[[145 134 113 120 156]
 [141 112 128 110 133]]
->
[[134 113]
 [112 128]]

[[105 149 146 103 127]
 [138 124 114 113 138]
 [155 106 139 125 128]
 [113 151 106 153 146]]
->
[[149 146]
 [124 114]]

[[111 129 146 110 137]
 [145 127 106 139 137]]
->
[[129 146]
 [127 106]]

[[125 133 113]
 [115 104 143]
 [124 113 118]
 [116 148 105]
 [145 153 117]]
->
[[133 113]
 [104 143]]

[[107 143 139]
 [141 136 135]]
->
[[143 139]
 [136 135]]

[[100 128 152 133]
 [139 128 134 137]]
->
[[128 152]
 [128 134]]

[[146 104 137 146]
 [123 111 155 152]]
->
[[104 137]
 [111 155]]
---
[[104 131 128 139 123 121 137]
 [130 132 132 139 134 122 133]
 [135 113 108 120 135 150 111]
 [127 106 123 118 126 145 122]]
->
[[127 106 123 118 126 145 122]
 [104 131 128 139 123 121 137]
 [130 132 132 139 134 122 133]
 [135 113 108 120 135 150 111]]

[[132 141 115 158 148 138 138]
 [125 152 123 132 137 139 137]
 [118 113 126 110 122 125 108]]
->
[[118 113 126 110 122 125 108]
 [132 141 115 158 148 138 138]
 [125 152 123 132 137 139 137]]

[[138 120 130 137 119 120 119 131]
 [124 139 120 125 122 127 128 133]
 [131 115 116 119 131 128 138 106]
 [129 115 120 128 143 128 134 128]
 [138 122 132 136 117 122 121 131]
 [121 135 122 124 128 120 134 136]
 [141 120 130 137 117 118 119 134]
 [116 139 131 110 134 111 127 135]
 [116 123 133 139 138 135 128 135]
 [141 121 126 133 120 123 128 129]]
->
[[141 121 126 133 120 123 128 129]
 [138 120 130 137 119 120 119 131]
 [124 139 120 125 122 127 128 133]
 [131 115 116 119 131 128 138 106]
 [129 115 120 128 143 128 134 128]
 [138 122 132 136 117 122 121 131]
 [121 135 122 124 128 120 134 136]
 [141 120 130 137 117 118 119 134]
 [116 139 131 110 134 111 127 135]
 [116 123 133 139 138 135 128 135]]

[[123 131 130 132 133 124 128]
 [137 128 123 124 116 130 126]
 [144 111 134 138 107 129 125]
 [116 133 118 114 157 144 132]
 [124 125 121 131 132 126 124]
 [142 117 138 136 109 114 121]
 [107 142 128 140 150 123 133]
 [122 132 130 121 142 124 140]
 [123 136 130 120 135 129 137]
 [130 120 127 137 129 126 113]]
->
[[130 120 127 137 129 126 113]
 [123 131 130 132 133 124 128]
 [137 128 123 124 116 130 126]
 [144 111 134 138 107 129 125]
 [116 133 118 114 157 144 132]
 [124 125 121 131 132 126 124]
 [142 117 138 136 109 114 121]
 [107 142 128 140 150 123 133]
 [122 132 130 121 142 124 140]
 [123 136 130 120 135 129 137]]

[[103 115 126]
 [137 130 122]
 [126 144 148]]
->
[[126 144 148]
 [103 115 126]
 [137 130 122]]

[[147 141 123]
 [130  99 128]
 [121 131 139]
 [137 147 132]
 [103 114 116]
 [120 157 137]]
->
[[120 157 137]
 [147 141 123]
 [130  99 128]
 [121 131 139]
 [137 147 132]
 [103 114 116]]
---
[[145 126 137 141 136 127 130 139 131 127 131 118 132 128 123 136]
 [141 130 125 146 139 135 137 142 121 122 131 129 120 138 125 141]
 [119 142 146 129 141 120 144 127 116 139 137 151 109 123 127 151]]
->
[[119 142 146 129 141 120 144 127 116 139 137 151 109 123 127 151]
 [141 130 125 146 139 135 137 142 121 122 131 129 120 138 125 141]
 [145 126 137 141 136 127 130 139 131 127 131 118 132 128 123 136]]

[[113 148 116 134 126 139 113 134 108 139 126]
 [145 111 123 117 125 117 111 131 121 132 140]
 [143 120 115 118 121 133 139 125 103 135 126]]
->
[[113 148 116 134 126 139 113 134 108 139 126]
 [143 120 115 118 121 133 139 125 103 135 126]
 [145 111 123 117 125 117 111 131 121 132 140]]

[[116 141 142 138 134 113 118 130 125 133 130 152 133 129 158 138]
 [108 151 142 138 134 108 116 135 121 142 141 158 134 123 150 139]]
->
[[108 151 142 138 134 108 116 135 121 142 141 158 134 123 150 139]
 [116 141 142 138 134 113 118 130 125 133 130 152 133 129 158 138]]

[[111 139 118 132]
 [128 126 125 133]
 [154 117 132 120]
 [127 128 127 128]]
->
[[111 139 118 132]
 [127 128 127 128]
 [128 126 125 133]
 [154 117 132 120]]

[[141 118 142]
 [155 116 141]
 [125 124 141]
 [122 125 135]
 [126 122 139]]
->
[[122 125 135]
 [125 124 141]
 [126 122 139]
 [141 118 142]
 [155 116 141]]

[[116 135 133 147 127 130]
 [150 129 151 135 130 126]
 [123 132 155 141 135 106]]
->
[[116 135 133 147 127 130]
 [123 132 155 141 135 106]
 [150 129 151 135 130 126]]
